Here is a tiny trained network, its code and every weight. The questions are about switching its units off for an input and a class, where a switched-off unit gives its printed mean instead of its output.

import numpy as np


def w(rows, s, z=0):
    codes = np.array(rows[::2]) - 128.0
    scale = np.full(codes.shape[1], s)
    scale[-1] = z or s
    return codes * scale


def norm(h):
    return h / np.sqrt((h * h).mean(-1, keepdims=True) + 1e-5)


def f(y):
    return y / 2 * (1 + np.tanh(0.7978845608 * (y + 0.044715 * y**3)))


def log_softmax(a):
    a = a - a.max(-1, keepdims=True)
    return a - np.log(np.exp(a).sum(-1, keepdims=True))


def net(x, mask):
    res = np.array(x, float).reshape(1, 8) / 4 @ E
    u = 0
    for l in range(2):
        y = f(norm(res) @ A[l][:, :-1].T + A[l][:, -1])
        res = res + np.where(mask[u : u + 12], y, B[l][:, -1]) @ B[l][:, :-1]
        u += 12
    return log_softmax(norm(res)[-1] @ U[:, :-1].T + U[:, -1])


A, B = {}, {}
E = w([
[147,113,164,138,146,47,62,170],'x0',
[130,128,128,130,131,126,132,127],'x1',
[73,101,128,90,192,91,144,94],'x2',
[127,129,127,127,127,129,128,132],'x3',
[72,87,162,251,67,58,196,97],'x4',
[83,40,92,73,27,127,88,135],'x5',
[131,125,128,129,129,127,127,130],'x6',
[154,184,166,68,63,78,158,49],'x7',
],0.0023)
A[0] = w([
[55,184,47,106,112,201,226,86,184],'0.n1',
[252,138,168,216,26,224,96,215,138],'0.n2',
[126,39,141,77,41,139,98,51,148],'0.n3',
[120,178,184,199,184,171,170,81,60],'0.n4',
[28,62,126,65,246,77,173,111,89],'0.n5',
[135,134,188,133,134,2,27,165,97],'0.n6',
[93,47,155,221,202,240,82,196,36],'0.n7',
[81,83,51,196,206,159,120,241,3],'0.n8',
[212,115,122,107,180,85,36,172,87],'0.n9',
[56,114,207,183,68,93,199,46,206],'0.n10',
[144,207,194,143,157,99,161,74,166],'0.n11',
[146,178,169,192,203,121,101,155,38],'0.n12',
],0.0039,0.0022)
B[0] = w([
[151,51,156,205,83,159,62,75,208],'0.n1',
[36,142,42,107,191,36,143,36,206],'0.n2',
[207,130,117,145,196,89,172,170,189],'0.n3',
[119,66,100,110,147,146,115,164,160],'0.n4',
[106,211,27,162,117,60,131,58,178],'0.n5',
[131,67,131,192,65,208,96,57,174],'0.n6',
[222,186,208,73,2,73,149,78,173],'0.n7',
[183,163,167,44,31,57,144,87,162],'0.n8',
[56,112,141,165,101,199,122,96,169],'0.n9',
[127,191,136,85,149,181,66,182,254],'0.n10',
[185,97,100,101,78,90,162,148,195],'0.n11',
[163,73,90,186,194,140,173,141,146],'0.n12',
],0.0046,0.0032)
A[1] = w([
[79,118,198,189,78,106,215,189,110],'1.n1',
[69,8,86,49,91,99,106,164,52],'1.n2',
[47,100,203,190,123,70,155,122,115],'1.n3',
[142,115,48,124,70,136,134,246,197],'1.n4',
[149,152,103,34,164,198,70,162,122],'1.n5',
[132,104,45,114,194,159,146,76,120],'1.n6',
[24,55,66,175,210,167,129,168,7],'1.n7',
[74,26,120,33,53,91,104,174,66],'1.n8',
[162,101,200,166,135,48,49,137,107],'1.n9',
[124,4,102,143,100,140,161,146,156],'1.n10',
[227,122,129,124,183,131,180,96,98],'1.n11',
[65,149,147,172,95,85,191,191,120],'1.n12',
],0.0038,0.0021)
B[1] = w([
[103,197,180,1,145,178,51,147,111],'1.n1',
[144,171,108,196,136,123,211,158,146],'1.n2',
[54,163,108,102,137,203,115,162,131],'1.n3',
[160,111,116,147,215,18,116,115,209],'1.n4',
[70,158,230,130,92,122,76,164,241],'1.n5',
[63,134,101,174,112,101,103,189,252],'1.n6',
[233,194,233,74,49,86,121,109,130],'1.n7',
[160,176,164,137,184,181,201,145,177],'1.n8',
[184,75,104,115,99,191,166,89,184],'1.n9',
[176,81,163,151,196,160,106,143,164],'1.n10',
[154,87,148,123,115,109,166,204,203],'1.n11',
[114,160,122,36,202,163,62,164,116],'1.n12',
],0.0047,0.0012)
U = w([
[29,240,205,7,167,239,35,219,54],'0',
[222,172,197,43,29,80,213,82,57],'1',
[152,134,119,160,124,105,108,108,253],'2',
[42,182,24,179,172,51,168,48,46],'3',
[201,107,128,192,236,140,253,243,30],'4',
[119,26,142,210,85,250,117,49,15],'5',
[137,111,133,132,117,103,112,130,187],'6',
],0.0065,0.0048)

Each question gives the input, the list of numbers given to net, and the class t.
The units are the neurons (one row each of A and B). Each row of codes is followed by its name. A weight is (code - 128) times the scale printed after its matrix; where a second scale follows, it is the last column's (A, B and U).
mask holds one flag per neuron, layer by layer. A switched-off neuron (its flag False) gives its mean, the last column of its row in B, instead of its output. The means were averaged over made-up inputs and are rounded, as every weight is.
A unit's drop is (log p(t) with every unit on - log p(t) with that unit switched off) / (log p(t) with every unit on - log p(t) with every unit switched off).
The circuit of an input: a set's keep is (log p(t) with only the set's units on - log p(t) with every unit switched off) / (log p(t) with every unit on - log p(t) with every unit switched off). Starting from the 12 units with the biggest drops (on a tie, the unit counted first), units are removed one at a time, each time the one whose removal leaves the highest keep (on an exact tie, the one counted first), for as long as the keep stays at least 0.8.
circuit, biggest first: the units of the circuit, biggest drop first
k most important neurons: the k neurons with the biggest drops, biggest first
top k neurons in layer l: the k neurons of layer l with the biggest drops, biggest first
input [-8,-5,-4,6,-1,3,4,-8], class 1: circuit, biggest first -> 0.n7
input [-2,-8,7,8,8,-2,-3,-6], class 0: circuit, biggest first -> 0.n2, 1.n1
input [6,6,-7,-1,0,-8,7,7], class 4: circuit, biggest first -> 0.n12, 0.n7, 1.n11
input [5,6,5,-1,7,1,7,-7], class 0: circuit, biggest first -> 1.n1, 1.n3
input [6,5,5,6,2,7,1,-7], class 1: circuit, biggest first -> 0.n8, 0.n7, 1.n8
input [1,2,8,-1,-4,1,-4,7], class 3: top 2 neurons in layer 0 -> 0.n5, 0.n7
input [0,-8,-3,-4,1,8,7,-8], class 1: circuit, biggest first -> 0.n7, 0.n8
input [6,6,-8,-8,-2,3,1,0], class 3: 2 most important neurons -> 0.n2, 0.n1
input [7,-2,-8,4,-6,2,2,-1], class 3: 3 most important neurons -> 0.n2, 0.n10, 0.n1
input [-3,-2,7,4,7,-1,5,-5], class 0: 2 most important neurons -> 0.n2, 1.n12
input [7,-5,4,7,-4,-6,-5,-7], class 1: 4 most important neurons -> 0.n8, 0.n7, 0.n1, 0.n2
input [4,-8,-2,0,8,-7,0,7], class 0: 2 most important neurons -> 1.n1, 0.n7
input [5,5,-6,6,-6,8,-6,0], class 4: top 2 neurons in layer 0 -> 0.n10, 0.n5
input [7,6,6,1,-1,0,2,-4], class 5: circuit, biggest first -> 0.n6
input [1,-2,6,-5,-5,-2,-1,5], class 3: 4 most important neurons -> 0.n10, 0.n5, 0.n7, 0.n8
input [0,-2,5,1,3,6,4,1], class 4: top 4 neurons in layer 0 -> 0.n3, 0.n2, 0.n9, 0.n7
input [-8,5,8,8,8,-4,-7,0], class 0: 3 most important neurons -> 0.n10, 0.n2, 0.n6
input [-4,0,5,3,-4,-1,-3,0], class 3: top 2 neurons in layer 0 -> 0.n5, 0.n10
input [8,-4,4,-6,7,-4,-3,5], class 5: circuit, biggest first -> 0.n6, 1.n9
input [-4,-8,1,1,4,8,-2,5], class 4: 2 most important neurons -> 0.n3, 0.n7
input [-4,6,-8,0,0,-2,7,-4], class 3: most important neuron -> 0.n2
input [2,5,-8,-1,-6,-7,0,4], class 3: circuit, biggest first -> 0.n2, 0.n10, 0.n7
input [-1,-1,7,3,-3,3,-5,-8], class 1: 3 most important neurons -> 0.n7, 0.n8, 0.n2
input [0,-5,-4,3,4,-2,-4,0], class 0: top 2 neurons in layer 1 -> 1.n12, 1.n7
input [-5,1,7,0,6,-2,-1,-7], class 1: 3 most important neurons -> 0.n7, 0.n8, 0.n2
input [6,-2,-8,0,-8,5,-6,5], class 0: top 2 neurons in layer 1 -> 1.n5, 1.n8
input [-5,-5,-4,-7,4,8,7,-3], class 4: top neuron in layer 0 -> 0.n5
